Here is a tiny trained network, its code and every weight. The questions are about switching its units off for an input and a class, where a switched-off unit gives its printed mean instead of its output.

import numpy as np


def w(rows, s, z=0):
    codes = np.array(rows[::2]) - 128.0
    scale = np.full(codes.shape[1], s)
    scale[-1] = z or s
    return codes * scale


def norm(h):
    return h / np.sqrt((h * h).mean(-1, keepdims=True) + 1e-5)


def f(y):
    return np.maximum(y, 0)


def log_softmax(a):
    a = a - a.max(-1, keepdims=True)
    return a - np.log(np.exp(a).sum(-1, keepdims=True))


def net(x, mask):
    res = np.array(x, float).reshape(1, 3) / 4 @ E
    u = 0
    for l in range(2):
        y = f(norm(res) @ A[l][:, :-1].T + A[l][:, -1])
        res = res + np.where(mask[u : u + 4], y, B[l][:, -1]) @ B[l][:, :-1]
        u += 4
    return log_softmax(norm(res)[-1] @ U[:, :-1].T + U[:, -1])


A, B = {}, {}
E = w([
[68,149,68,157,175,101,169,74,106,127,81,92],'x0',
[21,254,159,42,70,19,111,73,67,117,191,170],'x1',
[102,162,102,6,136,158,147,205,179,180,66,97],'x2',
],0.0061)
A[0] = w([
[89,144,97,117,159,93,167,222,158,106,85,117,141],'0.n1',
[151,125,189,149,119,184,48,159,118,107,150,196,91],'0.n2',
[126,90,152,254,115,80,123,81,102,72,155,151,4],'0.n3',
[84,131,43,178,186,122,147,26,113,89,100,95,43],'0.n4',
],0.0083,0.0041)
B[0] = w([
[197,93,97,100,97,147,155,166,122,101,176,127,207],'0.n1',
[62,171,156,127,117,191,68,97,101,62,142,72,213],'0.n2',
[204,53,112,21,153,121,229,247,121,169,106,115,254],'0.n3',
[108,122,200,117,130,165,66,85,143,51,157,66,230],'0.n4',
],0.012,0.0072)
A[1] = w([
[123,104,176,110,128,28,147,86,65,137,155,131,101],'1.n1',
[159,58,159,254,204,182,159,160,124,170,112,113,220],'1.n2',
[102,126,156,142,132,177,100,60,94,130,99,109,50],'1.n3',
[151,60,146,155,191,170,100,86,157,147,27,114,2],'1.n4',
],0.0091,0.00077)
B[1] = w([
[145,155,56,174,70,110,35,148,254,203,104,142,202],'1.n1',
[82,186,86,101,79,39,111,125,129,153,151,180,254],'1.n2',
[200,71,39,226,197,95,188,186,122,112,173,105,172],'1.n3',
[33,202,165,175,87,113,68,70,162,163,144,197,210],'1.n4',
],0.0099,0.0064)
U = w([
[182,94,97,54,97,121,194,206,177,147,129,122,193],'0',
[115,170,97,172,66,54,71,105,197,155,144,197,184],'1',
[109,135,198,123,109,209,55,105,139,52,175,45,193],'2',
[187,115,97,134,137,139,149,177,137,79,189,101,138],'3',
[163,167,119,184,142,147,168,102,108,134,11,148,33],'4',
[109,117,152,180,128,148,194,78,76,143,71,162,3],'5',
[144,137,148,177,158,119,203,58,99,141,67,173,13],'6',
[159,142,136,189,183,115,173,77,53,146,69,94,32],'7',
],0.011,0.0035)

Each question gives the input, the list of numbers given to net, and the class t.
The units are the neurons (one row each of A and B). Each row of codes is followed by its name. A weight is (code - 128) times the scale printed after its matrix; where a second scale follows, it is the last column's (A, B and U).
mask holds one flag per neuron, layer by layer. A switched-off neuron (its flag False) gives its mean, the last column of its row in B, instead of its output. The means were averaged over made-up inputs and are rounded, as every weight is.
A unit's drop is (log p(t) with every unit on - log p(t) with that unit switched off) / (log p(t) with every unit on - log p(t) with every unit switched off).
The circuit of an input: a set's keep is (log p(t) with only the set's units on - log p(t) with every unit switched off) / (log p(t) with every unit on - log p(t) with every unit switched off). Starting from all 8 units, units are removed one at a time, each time the one whose removal leaves the highest keep (on an exact tie, the one counted first), for as long as the keep stays at least 0.8.
units of the circuit, in order: the units of the circuit, biggest drop first
unit that matters most: the unit with the biggest drop
k most important neurons: the k neurons with the biggest drops, biggest first
top k neurons in layer l: the k neurons of layer l with the biggest drops, biggest first
drop when u is switched off: that unit's drop, to one decimal
input [6,-6,-5], class 1: units of the circuit, in order : [1.n2]
input [2,-1,3], class 3: 4 most important neurons : [0.n1, 0.n3, 1.n2, 1.n1]
input [-4,0,-4], class 0: 2 most important neurons : [0.n3, 0.n4]
input [6,-5,3], class 2: 3 most important neurons : [0.n4, 0.n1, 0.n3]
input [1,-5,4], class 1: units of the circuit, in order : [0.n3, 1.n4]
input [-5,-7,-2], class 1: 2 most important neurons : [1.n2, 0.n4]
input [-8,-2,5], class 2: 2 most important neurons : [0.n3, 0.n2]
input [7,-6,4], class 2: 4 most important neurons : [0.n4, 0.n3, 0.n1, 1.n1]
input [4,2,-5], class 0: top 2 neurons in layer 0 : [0.n3, 0.n2]
input [-7,-2,-7], class 0: 3 most important neurons : [0.n3, 0.n4, 1.n4]
input [-2,-1,1], class 3: 2 most important neurons : [1.n3, 0.n3]
input [-3,-7,-6], class 1: top 2 neurons in layer 1 : [1.n2, 1.n4]
input [2,1,2], class 3: 2 most important neurons : [0.n2, 0.n3]
input [-5,-4,2], class 2: units of the circuit, in order : [0.n3]
input [6,0,3], class 2: 2 most important neurons : [0.n4, 0.n3]
input [-8,-4,7], class 2: top 3 neurons in layer 1 : [1.n2, 1.n3, 1.n1]
input [-1,-2,-6], class 0: drop when 0.n3 is switched off : 1.8
input [-2,1,-6], class 0: drop when 0.n3 is switched off : 1.2
input [-3,-7,-5], class 1: drop when 1.n4 is switched off : 0.3
input [-6,-5,0], class 2: unit that matters most : 0.n2
